Below is a small trained network, with its code and all its weights. Each question gives an input and a class and asks what happens when units are switched off, that is, made to give their printed mean instead of their output.

import numpy as np


def w(rows, s, z=0):
    codes = np.array(rows[::2]) - 128.0
    scale = np.full(codes.shape[1], s)
    scale[-1] = z or s
    return codes * scale


def f(y):
    return y / 2 * (1 + np.tanh(0.7978845608 * (y + 0.044715 * y**3)))


def log_softmax(a):
    a = a - a.max(-1, keepdims=True)
    return a - np.log(np.exp(a).sum(-1, keepdims=True))


def net(x, mask):
    res = np.array(x, float).reshape(1, 3) / 4 @ E
    y = f(res @ A[0][:, :-1].T + A[0][:, -1])
    res = res + np.where(mask, y, B[0][:, -1]) @ B[0][:, :-1]
    return log_softmax(res[-1] @ U[:, :-1].T + U[:, -1])


A, B = {}, {}
E = w([
[170,84,130,59,154,29,227,194],'x0',
[229,131,118,212,160,221,182,203],'x1',
[129,3,226,112,79,190,130,137],'x2',
],0.0068)
A[0] = w([
[41,122,142,41,77,70,94,38,21],'N1',
[117,43,234,91,67,164,138,149,15],'N2',
[129,43,222,106,67,168,141,139,77],'N3',
[164,89,135,32,173,28,192,201,1],'N4',
[110,34,243,109,75,150,133,159,43],'N5',
[120,224,18,146,186,60,123,134,93],'N6',
[125,228,14,131,211,73,145,129,39],'N7',
[210,133,135,254,173,226,173,218,59],'N8',
[31,136,160,28,91,75,80,55,2],'N9',
[70,182,126,227,66,232,22,41,69],'N10',
],0.0057,0.0015)
B[0] = w([
[198,92,56,61,167,93,84,164,217],'N1',
[109,153,123,152,108,193,85,191,202],'N2',
[102,171,110,139,81,190,78,206,203],'N3',
[70,67,174,209,186,90,193,237,212],'N4',
[94,177,122,137,79,194,88,229,208],'N5',
[89,183,129,172,85,201,86,199,204],'N6',
[96,181,105,158,73,222,65,225,201],'N7',
[221,109,25,30,182,78,58,95,232],'N8',
[207,100,49,66,173,115,91,171,218],'N9',
[101,40,173,197,226,59,222,254,253],'N10',
],0.0077,0.0061)
U = w([
[247,110,56,19,160,108,74,119,104],'0',
[55,188,130,157,2,222,75,163,110],'1',
[66,61,175,205,205,78,235,169,99],'2',
[117,139,156,121,76,112,157,51,248],'3',
[121,155,206,106,40,124,174,23,75],'4',
[115,142,186,112,64,129,164,29,81],'5',
],0.0094,0.013)

Each question gives the input, the list of numbers given to net, and the class t.
The units are the neurons (one row each of A and B). Each row of codes is followed by its name. A weight is (code - 128) times the scale printed after its matrix; where a second scale follows, it is the last column's (A, B and U).
mask holds one flag per neuron, in row order. A switched-off neuron (its flag False) gives its mean, the last column of its row in B, instead of its output. The means were averaged over made-up inputs and are rounded, as every weight is.
A unit's drop is (log p(t) with every unit on - log p(t) with that unit switched off) / (log p(t) with every unit on - log p(t) with every unit switched off).
The circuit of an input: a set's keep is (log p(t) with only the set's units on - log p(t) with every unit switched off) / (log p(t) with every unit on - log p(t) with every unit switched off). Starting from all 10 units, units are removed one at a time, each time the one whose removal leaves the highest keep (on an exact tie, the one counted first), for as long as the keep stays at least 0.8.
units of the circuit, in order: the units of the circuit, biggest drop first
most important unit: the unit with the biggest drop
k most important neurons: the k neurons with the biggest drops, biggest first
drop when u is switched off: that unit's drop, to one decimal
input [-2,3,3], class 3: 3 most important neurons	[N9, N1, N7]
input [3,7,3], class 0: units of the circuit, in order	[N8]
input [-4,4,4], class 0: 4 most important neurons	[N8, N4, N6, N7]
input [-7,-8,4], class 0: 3 most important neurons	[N9, N1, N4]
input [1,-6,-7], class 1: 4 most important neurons	[N6, N7, N8, N10]
input [2,-1,3], class 3: 3 most important neurons	[N10, N7, N6]
input [8,6,8], class 1: 3 most important neurons	[N5, N3, N10]
input [3,-3,-3], class 3: 2 most important neurons	[N10, N8]
input [1,-7,-8], class 1: 2 most important neurons	[N6, N7]
input [2,1,4], class 1: units of the circuit, in order	[N10, N1]
input [0,-3,-3], class 3: 4 most important neurons	[N8, N5, N3, N2]
input [6,-6,8], class 1: 3 most important neurons	[N5, N3, N2]
input [6,0,7], class 1: 2 most important neurons	[N10, N5]
input [-2,0,3], class 3: 3 most important neurons	[N7, N6, N4]
input [8,0,-5], class 2: most important unit	N4
input [4,5,-8], class 1: 2 most important neurons	[N7, N6]
input [-1,-5,-7], class 1: 2 most important neurons	[N6, N7]
input [-4,-5,-1], class 0: drop when N9 is switched off	0.4
input [-3,-5,1], class 0: drop when N1 is switched off	0.2
input [-5,3,1], class 2: most important unit	N10
input [-6,1,-5], class 2: drop when N2 is switched off	0.1
input [-7,3,-4], class 2: drop when N10 is switched off	0.9
